Below is a small trained network, with its code and all its weights. Each question gives an input and a class and asks what happens when units are switched off, that is, made to give their printed mean instead of their output.

import numpy as np


def w(rows, s, z=0):
    codes = np.array(rows[::2]) - 128.0
    scale = np.full(codes.shape[1], s)
    scale[-1] = z or s
    return codes * scale


def f(y):
    return np.maximum(y, 0)


def log_softmax(a):
    a = a - a.max(-1, keepdims=True)
    return a - np.log(np.exp(a).sum(-1, keepdims=True))


def net(x, mask):
    res = np.array(x, float).reshape(1, 7) / 4 @ E
    y = f(res @ A[0][:, :-1].T + A[0][:, -1])
    res = res + np.where(mask, y, B[0][:, -1]) @ B[0][:, :-1]
    return log_softmax(res[-1] @ U[:, :-1].T + U[:, -1])


A, B = {}, {}
E = w([
[94,27,108,221,163,14,117,143,146,125],'x0',
[132,62,171,152,196,170,255,130,178,177],'x1',
[114,35,146,131,98,208,35,114,212,106],'x2',
[129,111,75,127,134,133,148,70,125,59],'x3',
[106,126,138,115,114,132,139,130,116,139],'x4',
[147,125,129,22,64,100,168,247,244,111],'x5',
[106,130,126,129,137,137,131,147,119,124],'x6',
],0.0086)
A[0] = w([
[162,205,109,132,156,47,225,176,62,91,3],'N0',
[179,153,138,80,62,168,167,105,107,116,16],'N1',
[139,100,82,17,130,79,137,163,179,114,25],'N2',
[139,148,253,160,92,116,110,212,86,175,101],'N3',
[102,189,59,121,63,64,6,149,101,91,105],'N4',
[107,17,119,114,144,3,136,116,124,143,10],'N5',
[78,172,174,97,142,88,133,183,185,124,117],'N6',
[47,109,121,162,112,11,120,114,176,116,55],'N7',
],0.0079,0.0038)
B[0] = w([
[70,68,147,154,30,150,110,177,124,145,219],'N0',
[98,209,138,132,160,191,107,167,143,87,181],'N1',
[91,77,247,153,181,79,72,93,35,157,208],'N2',
[113,93,106,128,135,88,112,143,167,38,191],'N3',
[130,78,108,147,169,129,209,132,172,184,254],'N4',
[123,192,125,152,121,184,141,117,165,126,205],'N5',
[89,169,114,122,190,78,151,126,69,110,194],'N6',
[155,228,121,116,144,210,75,148,143,106,203],'N7',
],0.011,0.0093)
U = w([
[118,123,122,110,128,123,118,112,124,141,247],'0',
[111,128,151,129,177,97,79,72,48,154,74],'1',
[148,210,134,120,121,159,113,139,153,117,2],'2',
[128,103,113,112,120,110,134,119,138,100,217],'3',
[146,89,115,86,158,128,221,128,175,214,44],'4',
[117,54,150,128,4,134,62,129,149,119,90],'5',
[165,115,115,116,127,119,123,136,109,128,198],'6',
],0.012,0.0071)

Each question gives the input, the list of numbers given to net, and the class t.
The units are the neurons (one row each of A and B). Each row of codes is followed by its name. A weight is (code - 128) times the scale printed after its matrix; where a second scale follows, it is the last column's (A, B and U).
mask holds one flag per neuron, in row order. A switched-off neuron (its flag False) gives its mean, the last column of its row in B, instead of its output. The means were averaged over made-up inputs and are rounded, as every weight is.
A unit's drop is (log p(t) with every unit on - log p(t) with that unit switched off) / (log p(t) with every unit on - log p(t) with every unit switched off).
The circuit of an input: a set's keep is (log p(t) with only the set's units on - log p(t) with every unit switched off) / (log p(t) with every unit on - log p(t) with every unit switched off). Starting from all 8 units, units are removed one at a time, each time the one whose removal leaves the highest keep (on an exact tie, the one counted first), for as long as the keep stays at least 0.8.
circuit, biggest first: the units of the circuit, biggest drop first
most important unit: the unit with the biggest drop
k most important neurons: the k neurons with the biggest drops, biggest first
input [-7,7,-7,1,6,-3,-1], class 2: most important unit -> N4
input [7,-6,3,-6,6,-6,0], class 2: 3 most important neurons -> (N7; N2; N5)
input [6,-4,-1,5,-4,-4,-5], class 2: circuit, biggest first -> (N7; N2)
input [4,-4,8,-8,1,0,2], class 3: circuit, biggest first -> (N0; N4)
input [-5,-4,-7,8,8,-6,0], class 3: circuit, biggest first -> (N2; N0)
input [8,2,1,7,-1,-2,-6], class 2: 2 most important neurons -> (N7; N5)
input [4,-3,8,-7,-2,2,8], class 0: 2 most important neurons -> (N0; N6)
input [4,-8,-8,-8,0,-7,2], class 3: circuit, biggest first -> (N4; N3; N2)
input [-4,-6,6,-6,0,3,-7], class 0: circuit, biggest first -> (N0; N4)
input [4,-4,1,-8,-6,0,-4], class 3: circuit, biggest first -> (N3; N2; N0)
input [6,7,2,7,-6,8,8], class 0: circuit, biggest first -> (N2; N4)
input [7,4,-1,-4,-4,-4,3], class 2: 2 most important neurons -> (N5; N7)
input [-5,-4,-7,3,5,-4,3], class 5: 2 most important neurons -> (N0; N6)
input [4,5,1,-5,-1,8,4], class 1: circuit, biggest first -> (N2; N6)
input [-6,6,0,-5,-5,1,0], class 2: 2 most important neurons -> (N4; N1)
input [-4,-3,-8,0,-3,5,-5], class 5: most important neuron -> (N0)
input [-8,-3,-2,0,6,-6,-6], class 2: 2 most important neurons -> (N2; N1)
input [-7,3,-8,-2,-3,1,-5], class 5: 2 most important neurons -> (N0; N7)
input [3,8,-7,-4,8,8,-1], class 1: 3 most important neurons -> (N2; N6; N4)
input [-1,2,0,-7,3,5,3], class 3: circuit, biggest first -> (N3)
input [0,0,-1,-8,8,-2,-6], class 3: circuit, biggest first -> (N3; N2)
input [0,-3,-1,-8,1,0,-3], class 3: circuit, biggest first -> (N3; N2; N7)
input [3,7,2,-7,4,3,-2], class 3: circuit, biggest first -> (N4; N3)
input [-4,-6,3,6,2,-5,-1], class 3: circuit, biggest first -> (N2; N4)
input [5,-3,3,0,-2,-3,4], class 2: circuit, biggest first -> (N7; N2)
input [8,0,-4,-3,1,-3,7], class 2: circuit, biggest first -> (N7; N5)
input [-1,-8,7,8,3,5,-2], class 3: 2 most important neurons -> (N4; N0)
input [0,2,-8,2,-3,-8,-8], class 0: 3 most important neurons -> (N2; N0; N6)
input [1,2,-8,6,5,-7,5], class 5: most important neuron -> (N0)
input [-6,-3,-6,8,8,-5,-1], class 3: 4 most important neurons -> (N2; N7; N0; N5)
